Here is a tiny trained network, its code and every weight. The questions are about switching its units off for an input and a class, where a switched-off unit gives its printed mean instead of its output.

import numpy as np


def w(rows, s, z=0):
    codes = np.array(rows[::2]) - 128.0
    scale = np.full(codes.shape[1], s)
    scale[-1] = z or s
    return codes * scale


def norm(h):
    return h / np.sqrt((h * h).mean(-1, keepdims=True) + 1e-5)


def f(y):
    return y / 2 * (1 + np.tanh(0.7978845608 * (y + 0.044715 * y**3)))


def log_softmax(a):
    a = a - a.max(-1, keepdims=True)
    return a - np.log(np.exp(a).sum(-1, keepdims=True))


def net(x, mask):
    res = np.array(x, float).reshape(1, 5) / 4 @ E
    u = 0
    for l in range(4):
        y = f(norm(res) @ A[l][:, :-1].T + A[l][:, -1])
        res = res + np.where(mask[u : u + 5], y, B[l][:, -1]) @ B[l][:, :-1]
        u += 5
    return log_softmax(norm(res)[-1] @ U[:, :-1].T + U[:, -1])


A, B = {}, {}
E = w([
[131,136,2,72],'x0',
[117,52,121,142],'x1',
[181,120,68,99],'x2',
[194,219,162,116],'x3',
[207,130,143,128],'x4',
],0.0062)
A[0] = w([
[197,163,107,75,50],'L0N1',
[247,199,59,123,56],'L0N2',
[134,188,196,110,47],'L0N3',
[87,117,64,106,81],'L0N4',
[182,81,188,111,3],'L0N5',
],0.011,0.0017)
B[0] = w([
[131,94,172,33,190],'L0N1',
[196,121,142,9,253],'L0N2',
[68,175,169,174,187],'L0N3',
[29,35,185,97,186],'L0N4',
[162,83,130,187,155],'L0N5',
],0.014,0.0056)
A[1] = w([
[61,116,75,112,80],'L1N1',
[2,110,11,105,106],'L1N2',
[82,250,186,155,7],'L1N3',
[237,179,81,9,134],'L1N4',
[91,89,155,120,45],'L1N5',
],0.011,0.0014)
B[1] = w([
[98,111,98,122,158],'L1N1',
[69,107,30,111,207],'L1N2',
[85,234,127,136,202],'L1N3',
[236,98,176,4,254],'L1N4',
[182,199,58,139,167],'L1N5',
],0.016,0.007)
A[2] = w([
[189,56,97,231,4],'L2N1',
[147,116,118,158,101],'L2N2',
[30,58,128,113,170],'L2N3',
[56,74,2,126,70],'L2N4',
[119,121,120,125,90],'L2N5',
],0.012,0.0016)
B[2] = w([
[107,9,186,192,164],'L2N1',
[137,117,125,152,126],'L2N2',
[214,157,19,186,189],'L2N3',
[97,128,14,109,254],'L2N4',
[169,144,129,147,127],'L2N5',
],0.014,0.0074)
A[3] = w([
[125,159,124,124,44],'L3N1',
[110,135,81,115,35],'L3N2',
[75,181,123,73,111],'L3N3',
[67,255,146,170,7],'L3N4',
[21,125,140,120,34],'L3N5',
],0.012,0.0015)
B[3] = w([
[96,104,140,126,130],'L3N1',
[177,137,96,180,160],'L3N2',
[216,106,137,175,187],'L3N3',
[54,255,154,150,254],'L3N4',
[202,151,125,133,152],'L3N5',
],0.016,0.0056)
U = w([
[185,126,180,19,187],'0',
[78,231,184,172,182],'1',
[100,115,6,139,137],'2',
[108,59,188,207,2],'3',
],0.015,0.0015)

Each question gives the input, the list of numbers given to net, and the class t.
The units are the neurons (one row each of A and B). Each row of codes is followed by its name. A weight is (code - 128) times the scale printed after its matrix; where a second scale follows, it is the last column's (A, B and U).
mask holds one flag per neuron, layer by layer. A switched-off neuron (its flag False) gives its mean, the last column of its row in B, instead of its output. The means were averaged over made-up inputs and are rounded, as every weight is.
A unit's drop is (log p(t) with every unit on - log p(t) with that unit switched off) / (log p(t) with every unit on - log p(t) with every unit switched off).
The circuit of an input: a set's keep is (log p(t) with only the set's units on - log p(t) with every unit switched off) / (log p(t) with every unit on - log p(t) with every unit switched off). Starting from the 12 units with the biggest drops (on a tie, the unit counted first), units are removed one at a time, each time the one whose removal leaves the highest keep (on an exact tie, the one counted first), for as long as the keep stays at least 0.8.
units of the circuit, in order: the units of the circuit, biggest drop first
k most important neurons: the k neurons with the biggest drops, biggest first
k most important neurons of layer l: the k neurons of layer l with the biggest drops, biggest first
drop of u: that unit's drop, to one decimal
input [-6,-4,7,5,-6], class 1: 3 most important neurons -> L0N3, L1N3, L3N4
input [8,0,3,-7,8], class 0: units of the circuit, in order -> L1N4
input [-7,-4,1,6,6], class 1: units of the circuit, in order -> L0N3, L1N4
input [7,1,2,-4,5], class 0: 2 most important neurons -> L0N2, L1N4
input [-7,-2,6,-7,-1], class 3: 2 most important neurons -> L0N2, L1N2
input [-2,1,5,-6,5], class 3: 2 most important neurons of layer 1 -> L1N2, L1N4
input [-3,7,-5,-4,1], class 3: 2 most important neurons -> L1N2, L0N4
input [-2,7,-8,0,-4], class 2: 3 most important neurons -> L1N4, L0N2, L0N3
input [-5,6,2,0,-4], class 3: 3 most important neurons -> L0N2, L1N4, L1N2
input [-1,-1,-3,-4,2], class 3: 2 most important neurons of layer 1 -> L1N4, L1N3
input [-5,6,1,0,-5], class 3: 4 most important neurons -> L0N2, L1N3, L1N4, L1N2
input [-2,2,1,-7,7], class 3: 2 most important neurons -> L0N2, L1N2
input [-6,2,-5,-6,8], class 3: drop of L3N4 -> 0.0
input [-2,6,4,-3,7], class 3: most important neuron -> L0N2
input [0,-7,-4,8,-6], class 1: drop of L0N3 -> 0.6
input [-3,8,-4,7,2], class 1: drop of L0N3 -> 0.8
